Below is a small trained network, with its code and all its weights. Each question gives an input and a class and asks what happens when units are switched off, that is, made to give their printed mean instead of their output.

import numpy as np


def w(rows, s, z=0):
    codes = np.array(rows[::2]) - 128.0
    scale = np.full(codes.shape[1], s)
    scale[-1] = z or s
    return codes * scale


def norm(h):
    return h / np.sqrt((h * h).mean(-1, keepdims=True) + 1e-5)


def f(y):
    return np.maximum(y, 0)


def log_softmax(a):
    a = a - a.max(-1, keepdims=True)
    return a - np.log(np.exp(a).sum(-1, keepdims=True))


def net(x, mask):
    res = np.array(x, float).reshape(1, 3) / 4 @ E
    u = 0
    for l in range(2):
        y = f(norm(res) @ A[l][:, :-1].T + A[l][:, -1])
        res = res + np.where(mask[u : u + 11], y, B[l][:, -1]) @ B[l][:, :-1]
        u += 11
    return log_softmax(norm(res)[-1] @ U[:, :-1].T + U[:, -1])


A, B = {}, {}
E = w([
[132,145,123,144,222,25,66],'x0',
[110,172,157,129,171,151,146],'x1',
[149,80,113,2,147,141,115],'x2',
],0.012)
A[0] = w([
[243,86,69,133,63,64,93,50],'L0N0',
[81,143,166,135,225,207,153,4],'L0N1',
[73,154,138,96,57,125,146,56],'L0N2',
[79,215,148,91,179,181,84,29],'L0N3',
[107,60,35,141,104,196,148,82],'L0N4',
[108,84,83,164,90,122,94,125],'L0N5',
[98,254,215,95,173,137,198,156],'L0N6',
[162,135,117,63,105,137,90,114],'L0N7',
[128,55,132,52,164,170,87,86],'L0N8',
[196,131,206,64,151,99,165,120],'L0N9',
[124,159,165,75,45,186,163,105],'L0N10',
],0.0083,0.0032)
B[0] = w([
[139,171,196,154,3,58,87,192],'L0N0',
[157,248,149,54,66,43,115,170],'L0N1',
[109,111,101,166,138,58,19,172],'L0N2',
[172,215,167,114,74,100,104,165],'L0N3',
[141,154,162,148,156,142,67,207],'L0N4',
[232,196,176,75,89,76,181,174],'L0N5',
[214,124,191,183,42,72,121,232],'L0N6',
[125,124,117,208,118,137,151,183],'L0N7',
[187,174,221,177,165,47,206,213],'L0N8',
[101,81,89,189,80,153,176,178],'L0N9',
[107,87,130,120,170,109,65,254],'L0N10',
],0.0066,0.0062)
A[1] = w([
[187,186,13,147,73,138,93,87],'L1N0',
[127,95,162,117,96,194,147,5],'L1N1',
[173,145,94,139,179,139,87,94],'L1N2',
[28,66,110,195,102,226,203,207],'L1N3',
[155,107,211,212,221,106,105,249],'L1N4',
[93,223,86,38,135,101,99,145],'L1N5',
[100,86,156,105,71,184,129,90],'L1N6',
[96,154,60,146,43,165,203,187],'L1N7',
[168,32,109,2,138,121,215,183],'L1N8',
[178,41,133,206,111,55,184,188],'L1N9',
[144,45,125,75,162,101,193,66],'L1N10',
],0.0084,0.0027)
B[1] = w([
[32,202,208,169,113,178,160,155],'L1N0',
[83,56,23,164,195,53,125,157],'L1N1',
[64,72,138,123,136,103,61,142],'L1N2',
[54,51,80,144,253,13,94,172],'L1N3',
[36,3,94,108,85,212,131,255],'L1N4',
[152,93,157,205,70,73,105,145],'L1N5',
[130,126,129,123,166,14,39,172],'L1N6',
[112,96,186,71,194,59,150,169],'L1N7',
[95,149,120,143,102,47,213,174],'L1N8',
[149,137,148,122,106,239,188,243],'L1N9',
[101,89,182,134,148,152,190,150],'L1N10',
],0.007,0.0086)
U = w([
[178,210,239,157,21,64,86,197],'0',
[77,96,181,178,115,123,166,255],'1',
[65,51,107,170,163,71,44,152],'2',
[156,134,160,160,87,243,93,151],'3',
[164,212,113,73,162,172,79,1],'4',
[197,255,54,89,142,169,105,1],'5',
[146,132,48,115,245,246,125,1],'6',
],0.0085,0.0035)

Each question gives the input, the list of numbers given to net, and the class t.
The units are the neurons (one row each of A and B). Each row of codes is followed by its name. A weight is (code - 128) times the scale printed after its matrix; where a second scale follows, it is the last column's (A, B and U).
mask holds one flag per neuron, layer by layer. A switched-off neuron (its flag False) gives its mean, the last column of its row in B, instead of its output. The means were averaged over made-up inputs and are rounded, as every weight is.
A unit's drop is (log p(t) with every unit on - log p(t) with that unit switched off) / (log p(t) with every unit on - log p(t) with every unit switched off).
The circuit of an input: a set's keep is (log p(t) with only the set's units on - log p(t) with every unit switched off) / (log p(t) with every unit on - log p(t) with every unit switched off). Starting from the 12 units with the biggest drops (on a tie, the unit counted first), units are removed one at a time, each time the one whose removal leaves the highest keep (on an exact tie, the one counted first), for as long as the keep stays at least 0.8.
circuit, biggest first: the units of the circuit, biggest drop first
most important unit: the unit with the biggest drop
k most important neurons: the k neurons with the biggest drops, biggest first
k most important neurons of layer l: the k neurons of layer l with the biggest drops, biggest first
drop when u is switched off: that unit's drop, to one decimal
input [-4,-6,6], class 0: circuit, biggest first : (L1N4; L0N8)
input [-3,-7,5], class 0: circuit, biggest first : (L0N0; L1N4)
input [-1,-7,0], class 0: circuit, biggest first : (L0N0)
input [3,-6,6], class 0: circuit, biggest first : (L0N0; L1N4)
input [-4,5,0], class 0: circuit, biggest first : (L0N1; L1N4)
input [-6,5,-2], class 2: circuit, biggest first : (L0N8; L0N10; L1N3)
input [-3,-3,-3], class 3: 3 most important neurons : (L0N5; L0N4; L0N1)
input [-4,-1,-1], class 2: 2 most important neurons : (L0N6; L0N8)
input [-5,-3,3], class 2: 4 most important neurons : (L0N6; L1N1; L1N6; L0N1)
input [4,6,4], class 0: 2 most important neurons of layer 0 : (L0N3; L0N1)
input [-7,7,-2], class 0: 3 most important neurons : (L0N1; L0N6; L1N4)
input [-8,7,-7], class 2: 2 most important neurons : (L1N3; L0N8)
input [-8,-5,-5], class 2: 2 most important neurons : (L1N3; L0N6)
input [6,-8,4], class 0: most important unit : L0N0
input [6,0,8], class 1: 3 most important neurons of layer 0 : (L0N8; L0N9; L0N10)
input [5,-1,6], class 1: drop when L0N8 is switched off : 0.2
input [2,-7,3], class 0: drop when L0N0 is switched off : 0.6
input [6,-3,8], class 1: drop when L0N8 is switched off : 0.3
input [-7,2,-5], class 2: drop when L1N3 is switched off : 0.3
input [2,-3,3], class 3: most important unit : L1N9
